Below are the code and all the weights of a small trained network. Each question names an input and a class and asks about switching units off, where a switched-off unit gives its printed mean instead of its output.

import numpy as np


def w(rows, s, z=0):
    codes = np.array(rows[::2]) - 128.0
    scale = np.full(codes.shape[1], s)
    scale[-1] = z or s
    return codes * scale


def f(y):
    return y / 2 * (1 + np.tanh(0.7978845608 * (y + 0.044715 * y**3)))


def log_softmax(a):
    a = a - a.max(-1, keepdims=True)
    return a - np.log(np.exp(a).sum(-1, keepdims=True))


def net(x, mask):
    res = np.array(x, float).reshape(1, 3) / 4 @ E
    y = f(res @ A[0][:, :-1].T + A[0][:, -1])
    res = res + np.where(mask, y, B[0][:, -1]) @ B[0][:, :-1]
    return log_softmax(res[-1] @ U[:, :-1].T + U[:, -1])


A, B = {}, {}
E = w([
[104,148,62,129,254,45,187,128,206,138,196,152],'x0',
[189,187,123,235,93,128,207,114,157,168,190,39],'x1',
[86,147,186,99,160,84,121,53,44,220,147,127],'x2',
],0.0074)
A[0] = w([
[130,118,212,108,30,197,23,147,65,121,46,106,129],'neuron 0',
[76,159,241,101,138,87,121,2,31,224,147,124,64],'neuron 1',
[149,153,157,135,183,68,146,71,92,197,128,179,253],'neuron 2',
[164,104,44,161,132,160,136,198,215,52,124,150,77],'neuron 3',
[45,21,133,28,137,164,31,138,85,63,51,220,101],'neuron 4',
[150,79,75,142,87,181,133,192,170,48,150,121,249],'neuron 5',
[131,81,213,133,38,230,93,164,76,102,102,74,63],'neuron 6',
[66,77,88,55,225,80,113,153,174,112,169,206,125],'neuron 7',
[224,215,146,235,66,149,225,86,165,173,179,9,97],'neuron 8',
[169,73,79,148,73,220,110,207,208,33,99,124,71],'neuron 9',
],0.0054,0.0066)
B[0] = w([
[118,174,99,135,215,40,209,159,227,69,162,36,221],'neuron 0',
[46,39,59,54,91,118,57,60,154,234,48,205,210],'neuron 1',
[119,120,134,51,89,88,159,98,137,65,42,59,250],'neuron 2',
[44,65,33,63,118,82,64,63,184,216,110,141,169],'neuron 3',
[175,40,228,198,203,201,89,206,58,175,175,163,222],'neuron 4',
[146,117,170,41,89,132,139,100,79,84,16,81,227],'neuron 5',
[64,131,56,180,222,40,168,167,254,155,197,87,184],'neuron 6',
[154,109,134,191,196,138,169,204,151,111,179,107,204],'neuron 7',
[156,23,205,210,215,188,81,215,75,188,163,176,254],'neuron 8',
[27,32,43,93,80,120,35,66,120,246,92,182,181],'neuron 9',
],0.0076,0.008)
U = w([
[189,61,234,223,184,231,51,219,33,199,177,200,51],'0',
[35,86,39,22,48,113,37,26,127,222,46,180,64],'1',
[105,154,47,174,222,28,229,171,250,80,203,56,72],'2',
[214,173,218,44,45,179,191,95,33,2,33,49,239],'3',
[144,223,24,221,31,235,95,33,90,110,237,235,2],'4',
[143,230,38,226,28,241,15,13,98,61,245,234,2],'5',
[146,246,23,210,22,223,24,25,98,106,234,236,2],'6',
],0.0087,0.0071)

Each question gives the input, the list of numbers given to net, and the class t.
The units are the neurons (one row each of A and B). Each row of codes is followed by its name. A weight is (code - 128) times the scale printed after its matrix; where a second scale follows, it is the last column's (A, B and U).
mask holds one flag per neuron, in row order. A switched-off neuron (its flag False) gives its mean, the last column of its row in B, instead of its output. The means were averaged over made-up inputs and are rounded, as every weight is.
A unit's drop is (log p(t) with every unit on - log p(t) with that unit switched off) / (log p(t) with every unit on - log p(t) with every unit switched off).
unit that matters most: the unit with the biggest drop
top k neurons: the k neurons with the biggest drops, biggest first
drop when u is switched off: that unit's drop, to one decimal
input [5,5,3], class 0: unit that matters most	neuron 8
input [-4,-2,-1], class 2: top 3 neurons	neuron 0; neuron 6; neuron 8
input [-7,-4,5], class 2: top 2 neurons	neuron 0; neuron 6
input [5,-8,-7], class 0: top 2 neurons	neuron 4; neuron 7
input [4,4,2], class 0: top 3 neurons	neuron 0; neuron 8; neuron 6
input [-3,-2,-2], class 3: top 2 neurons	neuron 8; neuron 1
input [-3,-3,2], class 3: top 4 neurons	neuron 8; neuron 7; neuron 9; neuron 0
input [4,1,4], class 1: top 2 neurons	neuron 0; neuron 6
input [4,2,5], class 1: top 3 neurons	neuron 0; neuron 1; neuron 6
input [8,-1,-8], class 1: top 4 neurons	neuron 3; neuron 9; neuron 0; neuron 5
input [-6,-5,-5], class 2: top 4 neurons	neuron 0; neuron 6; neuron 8; neuron 1
input [6,1,7], class 1: top 2 neurons	neuron 1; neuron 0
input [-6,-4,2], class 2: top 2 neurons	neuron 0; neuron 6
input [-1,-7,7], class 0: unit that matters most	neuron 4
input [-3,-2,-5], class 1: top 2 neurons	neuron 9; neuron 8
input [-2,-1,2], class 3: drop when neuron 8 is switched off	0.2
input [-8,-3,7], class 2: drop when neuron 7 is switched off	0.0
input [-8,-5,5], class 2: drop when neuron 0 is switched off	1.0
